Each row is followed by its group and then its class within the group.
[  7.7  -7.9   3.3  18.2  -4.5  -3.3   5.6  -4.6   0.4  -3.1   2.1 -12.0
  19.6   3.5 -16.1   4.4   6.3  20.2]
B PP
[-14.3  39.0  10.6 -13.0   0.5  13.4 -10.2   6.6  -3.5   3.5 -17.1  10.6
 -20.3   6.3  17.3  36.6   2.6  18.6]
Y Pj
[  0.0  12.4  -6.0   2.1   9.7  -1.7  -9.1  -9.4  18.2  -3.1 -23.2   0.8
   8.3 -14.6 -13.5  16.0  -0.2  -8.4]
Y MF
[ 27.2 -15.0   1.1   4.8 -13.3   2.4   9.4   2.6   5.3  -5.9  -2.3  13.4
  -2.3  -1.1  15.5   5.8   9.5  17.2]
B QZ
[  2.2  17.3  -6.5 -20.3   6.3   6.9 -10.5 -11.0   1.2   8.0  -3.8   9.5
  11.4  -1.6 -17.8  25.5 -10.8  23.6]
Y MF
[ 27.8  -4.8  -3.3   5.3   2.9 -10.3  10.4 -19.3   4.4   3.6  -4.0  -3.3
 -20.1   5.0   6.4  -1.7   4.9  22.1]
B PP
[  0.2   0.0   5.6 -12.7   6.9  13.5  -3.5   6.9  -3.3  -1.9 -47.9  -5.2
  -6.3   0.0 -10.6  38.4  -0.6   9.7]
Y Pj
[ 17.1  13.4  -5.6  11.1   1.2   0.0   3.8 -12.0  -6.8  -5.8  -6.2  -5.8
 -11.3   4.6   4.7  13.0   3.7  19.6]
B PP
[-10.0   6.9   7.6  -6.6   0.2   8.4  -5.0  -3.4 -18.1  -3.7 -42.0  -1.6
 -14.3   0.2 -41.7  16.8   1.7  -2.1]
Y MF
[  8.4  -1.0   8.8  -3.9   0.8   7.6 -14.1  -8.8  -3.9   1.2 -44.2  -0.6
  -6.3  -5.6 -22.8  20.3   0.1  12.1]
Y Pj
[  8.6 -16.8  -0.2   7.3  -1.1  -0.5   5.3 -11.9   1.4  -3.4 -22.4 -16.1
   4.2 -15.5 -23.0   1.1   3.6  -2.0]
B PP
[ 26.1 -25.0   8.1   0.1   3.1 -40.2  14.2  -5.6  -1.2 -13.9  16.3 -21.1
  19.0 -17.8 -38.2 -12.3   0.8   1.7]
B PP
[ -7.3 -32.0  20.7 -19.7  -4.8   5.6  -9.4  -3.9  -6.8 -12.4 -30.5 -23.8
  20.5 -20.6 -54.4  -1.2  -0.4  -2.2]
Y ZL
[ 11.1 -19.4   0.8 -45.4  -5.5 -11.9  23.3  -8.9  -3.9   3.4  19.9 -11.4
  25.4  -2.9 -17.4 -19.0   4.0  13.6]
B SQ
[ 10.1 -72.8  21.4 -36.6   3.5 -14.7  17.1  -6.8 -13.6 -15.0  20.4 -58.1
  67.9 -27.3 -72.8 -42.0  12.9 -21.1]
B SQ
[ 9.2  7.0 -3.8 19.2 -0.1 -5.9  8.4 -4.2  7.9 -1.8 -0.7  0.7 -5.1 -9.2
  2.6 19.7 -3.4  4.3]
B PP
[ 12.9  -4.5  13.3 -15.5  -9.8   6.7 -12.6   1.1  -0.8  -2.9   0.1 -11.5
  13.5  -7.2 -15.0   5.5   4.3   6.7]
Y Pj
[ 31.3  16.2  -5.0  14.8  -9.9  -6.4   6.2   6.1  -7.7   9.9  18.4  12.7
 -10.0  12.7  54.6  -0.8   8.3  30.6]
B QZ
[  4.2   6.3   3.7  26.9 -10.1  -3.9   1.5  12.6   0.0  -2.0  -5.2   5.6
   0.9   9.1  12.4  21.4  -0.2  20.0]
B PP
[ 13.5   6.0  -7.7  13.2  -6.1  -8.0  10.0   1.8  -0.9  -4.3  27.0 -12.9
   8.8  -4.9  12.3  -3.0  -9.3  18.6]
B PP
[ 32.9   3.3   5.4  27.0 -10.7 -10.0  12.2   0.3 -10.3  -6.6   7.7  -3.4
   4.3  12.1  30.2  -6.5   7.7   9.7]
B QZ
[  0.7   7.0  20.3 -12.2  -2.5   7.8  -8.0   1.4   2.4   4.0 -20.3 -12.2
   1.4  -1.3 -21.1  17.2  -1.8  16.8]
Y ZL
[  3.8 -33.9  18.6 -27.3  -4.3 -11.5  -0.7  -4.8 -12.9 -13.5  -8.2 -27.6
  22.2 -14.4 -72.8   1.5   1.9 -11.3]
Y Pj
